Below are the code and all the weights of a small trained network. Each question names an input and a target symbol and asks about switching units off, where a switched-off unit gives its printed mean instead of its output.

import numpy as np


def w(rows, s, z=0):
    codes = np.array(rows[::2]) - 128.0
    scale = np.full(codes.shape[1], s)
    scale[-1] = z or s
    return codes * scale


def f(y):
    return y / 2 * (1 + np.tanh(0.7978845608 * (y + 0.044715 * y**3)))


def softmax(a):
    e = np.exp(a - a.max(-1, keepdims=True))
    return e / e.sum(-1, keepdims=True)


def log_softmax(a):
    a = a - a.max(-1, keepdims=True)
    return a - np.log(np.exp(a).sum(-1, keepdims=True))


def net(x, mask):
    ids = ['ΔΣΦΩαβεζθλψ'.index(c) for c in x.split()]
    T = len(ids)
    res = E[ids] + P[:T]
    u = 0
    for l in range(2):
        r = res
        for j in range(3):
            rows = slice(3 * j, 3 * j + 3)
            q, k, v = (r @ M[l][rows].T for M in (Q, K, V))
            z = softmax(np.where(np.tri(T) > 0, q @ k.T / 3**0.5, -1e9)) @ v
            o = O[l][rows]
            res = res + np.where(mask[u + j], z, o[:, -1]) @ o[:, :-1]
        u += 3
        y = f(res @ A[l][:, :-1].T + A[l][:, -1])
        res = res + np.where(mask[u : u + 4], y, B[l][:, -1]) @ B[l][:, :-1]
        u += 4
    return log_softmax(res[-1] @ U[:, :-1].T + U[:, -1])


Q, K, V, O, A, B = {}, {}, {}, {}, {}, {}
E = w([
[105,71,173,128,143],'Δ',
[124,86,185,150,135],'Σ',
[115,84,182,142,128],'Φ',
[138,100,207,156,141],'Ω',
[114,80,186,128,142],'α',
[151,110,254,182,132],'β',
[171,63,73,222,153],'ε',
[110,176,180,57,211],'ζ',
[191,124,83,124,210],'θ',
[130,242,107,202,147],'λ',
[94,149,31,188,111],'ψ',
],0.0093)
P = w([
[19,62,146,221,189],'0',
[58,75,169,216,187],'1',
[88,94,170,211,181],'2',
[120,107,171,190,164],'3',
[146,124,166,177,154],'4',
[169,137,160,155,150],'5',
[187,150,153,141,143],'6',
[207,168,143,120,135],'7',
[228,182,128,103,129],'8',
[239,188,126,77,126],'9',
[254,203,124,59,123],'10',
],0.0065)
Q[0] = w([
[50,131,34,94,49],'0.h1',
[24,139,2,87,13],'0.h1',
[195,118,224,161,233],'0.h1',
[46,58,146,65,3],'0.h2',
[63,120,80,53,106],'0.h2',
[227,196,128,188,225],'0.h2',
[102,122,131,112,123],'0.h3',
[113,152,102,129,108],'0.h3',
[145,117,153,127,163],'0.h3',
],0.0076)
K[0] = w([
[22,65,177,192,141],'0.h1',
[2,50,183,206,143],'0.h1',
[225,215,67,55,131],'0.h1',
[54,74,170,210,150],'0.h2',
[75,114,100,168,135],'0.h2',
[199,174,108,51,98],'0.h2',
[114,132,132,150,130],'0.h3',
[130,142,125,134,117],'0.h3',
[124,114,131,116,142],'0.h3',
],0.01)
V[0] = w([
[173,1,106,214,94],'0.h1',
[36,69,215,64,83],'0.h1',
[40,35,173,244,50],'0.h1',
[218,118,172,102,15],'0.h2',
[184,126,116,23,89],'0.h2',
[157,203,42,41,190],'0.h2',
[133,111,119,186,99],'0.h3',
[157,164,176,137,112],'0.h3',
[205,171,147,67,80],'0.h3',
],0.0061)
O[0] = w([
[192,100,79,92,169,174],'0.h1',
[103,155,106,29,54,77],'0.h1',
[170,167,92,48,161,179],'0.h1',
[254,132,162,159,78,70],'0.h2',
[148,109,126,158,64,3],'0.h2',
[85,118,113,201,92,15],'0.h2',
[139,161,111,120,156,170],'0.h3',
[166,139,161,133,128,149],'0.h3',
[165,119,143,169,61,13],'0.h3',
],0.0081,0.0041)
A[0] = w([
[186,145,239,12,154,253],'0.n1',
[233,191,255,175,127,183],'0.n2',
[149,10,202,137,208,251],'0.n3',
[143,227,10,172,140,253],'0.n4',
],0.0047,0.0022)
B[0] = w([
[174,156,198,36,148,248],'0.n1',
[206,145,218,162,144,211],'0.n2',
[131,128,142,143,254,253],'0.n3',
[118,193,58,162,98,160],'0.n4',
],0.0066,0.006)
Q[1] = w([
[88,76,130,98,28],'1.h1',
[107,200,119,144,169],'1.h1',
[165,198,144,151,179],'1.h1',
[88,159,111,90,1],'1.h2',
[237,146,221,44,189],'1.h2',
[151,108,159,123,194],'1.h2',
[107,164,215,110,160],'1.h3',
[112,140,202,140,122],'1.h3',
[51,175,116,143,99],'1.h3',
],0.0095)
K[1] = w([
[18,101,168,85,252],'1.h1',
[152,160,16,104,33],'1.h1',
[243,137,82,154,48],'1.h1',
[97,87,164,87,254],'1.h2',
[231,55,105,163,75],'1.h2',
[192,129,76,181,45],'1.h2',
[133,180,254,136,96],'1.h3',
[175,179,212,167,78],'1.h3',
[53,254,103,114,4],'1.h3',
],0.0066)
V[1] = w([
[121,155,60,120,130],'1.h1',
[141,184,142,167,110],'1.h1',
[145,136,218,169,133],'1.h1',
[102,161,133,120,109],'1.h2',
[120,190,255,111,107],'1.h2',
[97,231,90,127,96],'1.h2',
[163,90,91,124,113],'1.h3',
[146,128,199,103,149],'1.h3',
[137,122,176,94,148],'1.h3',
],0.0094)
O[1] = w([
[126,178,78,161,96,132],'1.h1',
[108,181,99,106,213,123],'1.h1',
[108,85,170,92,193,147],'1.h1',
[131,167,146,135,124,108],'1.h2',
[86,178,214,75,158,147],'1.h2',
[137,254,107,159,140,100],'1.h2',
[129,144,155,135,188,76],'1.h3',
[87,127,60,113,107,247],'1.h3',
[92,130,82,134,111,225],'1.h3',
],0.0082,0.014)
A[1] = w([
[251,63,106,37,154,142],'1.n1',
[30,95,255,60,114,231],'1.n2',
[114,139,83,141,66,166],'1.n3',
[43,86,96,180,177,251],'1.n4',
],0.0054,0.002)
B[1] = w([
[220,127,90,80,189,193],'1.n1',
[132,180,154,94,3,254],'1.n2',
[148,110,106,138,67,138],'1.n3',
[27,116,151,148,91,187],'1.n4',
],0.0055,0.01)
U = w([
[49,119,66,102,119,255],'Δ',
[163,129,141,134,137,230],'Σ',
[238,143,193,152,141,178],'Φ',
[114,119,112,101,119,23],'Ω',
[117,113,115,112,100,34],'α',
[158,141,143,61,133,52],'β',
[231,73,98,123,166,71],'ε',
[53,88,151,162,2,135],'ζ',
[51,23,156,191,137,105],'θ',
[77,190,133,151,246,40],'λ',
[192,175,95,152,5,134],'ψ',
],0.0055,0.0063)

Each question gives the input, a string of symbols that net reads in full, and the target symbol t.
The units are the heads (3 rows each of Q, K, V and O) and the neurons (one row each of A and B). Each row of codes is followed by its name. A weight is (code - 128) times the scale printed after its matrix; where a second scale follows, it is the last column's (O, A, B and U).
mask holds one flag per unit, layer by layer, with each layer's heads first. A switched-off unit (its flag False) gives its mean, the last column of its rows in O or B, instead of its output. The means were averaged over made-up inputs and are rounded, as every weight is.
A unit's drop is (log p(t) with every unit on - log p(t) with that unit switched off) / (log p(t) with every unit on - log p(t) with every unit switched off).
The circuit of an input: a set's keep is (log p(t) with only the set's units on - log p(t) with every unit switched off) / (log p(t) with every unit on - log p(t) with every unit switched off). Starting from the 12 units with the biggest drops (on a tie, the unit counted first), units are removed one at a time, each time the one whose removal leaves the highest keep (on an exact tie, the one counted first), for as long as the keep stays at least 0.8.
units of the circuit, in order: the units of the circuit, biggest drop first
most important unit: the unit with the biggest drop
k most important neurons: the k neurons with the biggest drops, biggest first
k most important neurons of layer l: the k neurons of layer l with the biggest drops, biggest first
heads that matter: for each layer, one digit per head in row order, 1 if its drop is at least 0.15 and else 0, layers parted by /
input Σ Ω ζ α, target ζ: most important neuron of layer 0	[0.n4]
input Σ β Φ β Φ ψ α λ, target ψ: units of the circuit, in order	[0.h1; 0.n4; 1.h1]
input ζ β β λ Σ, target λ: 2 most important neurons	[0.n3; 1.n2]
input Δ ψ θ β ζ Σ Ω ψ Δ, target ψ: heads that matter	100 / 110
input λ ζ Ω Ω θ β, target θ: heads that matter	110 / 010
input λ Σ Σ ε ε, target ε: units of the circuit, in order	[0.h1; 1.h2; 1.n1]
input α α β β β Ω ε, target ε: 2 most important neurons of layer 1	[1.n1; 1.n2]
input β Δ θ Ω α β β β Δ β α, target β: 2 most important neurons of layer 0	[0.n2; 0.n1]
input β Ω ψ β λ ψ β β β β Δ, target β: 2 most important neurons	[0.n2; 1.n2]
input ε β θ α Ω β β Σ λ λ, target λ: heads that matter	100 / 110
input β θ Σ, target θ: heads that matter	100 / 010
input Ω Ω ε β, target ε: units of the circuit, in order	[1.h2; 0.h1; 1.n1; 0.n1]
input Ω β Ω Ω ε λ Ω β ψ, target ψ: units of the circuit, in order	[1.h1; 0.h1; 0.n4]
input Ω Δ ψ Ω, target ψ: most important unit	1.h1
input λ β θ Ω λ α, target λ: 3 most important neurons	[0.n3; 1.n2; 0.n4]
input Δ ε Ω θ Σ, target θ: units of the circuit, in order	[0.h1; 1.h2; 1.n2; 0.n1]
input λ β ε Ω β ζ Ω, target ζ: heads that matter	110 / 010
input β β Δ ε Δ β β β, target β: heads that matter	010 / 110
input β ε ψ β, target ψ: heads that matter	100 / 110
input Δ β α λ β λ β λ ε, target λ: most important unit	0.h1
input Ω λ β β β Σ ζ β, target ζ: units of the circuit, in order	[0.h1; 1.n2; 1.h2]
input Ω Σ λ Σ λ λ, target λ: units of the circuit, in order	[1.h1; 1.h2; 1.n2; 0.n4]
input β α Ω ψ ψ β Ω ζ θ Ω, target θ: heads that matter	110 / 000
input Ω β θ, target θ: heads that matter	100 / 010
input Δ β λ Φ ψ Σ β, target ψ: 2 most important neurons	[0.n3; 0.n4]
input β λ ε Σ ψ β Δ β λ β Δ, target λ: 2 most important neurons of layer 0	[0.n3; 0.n4]
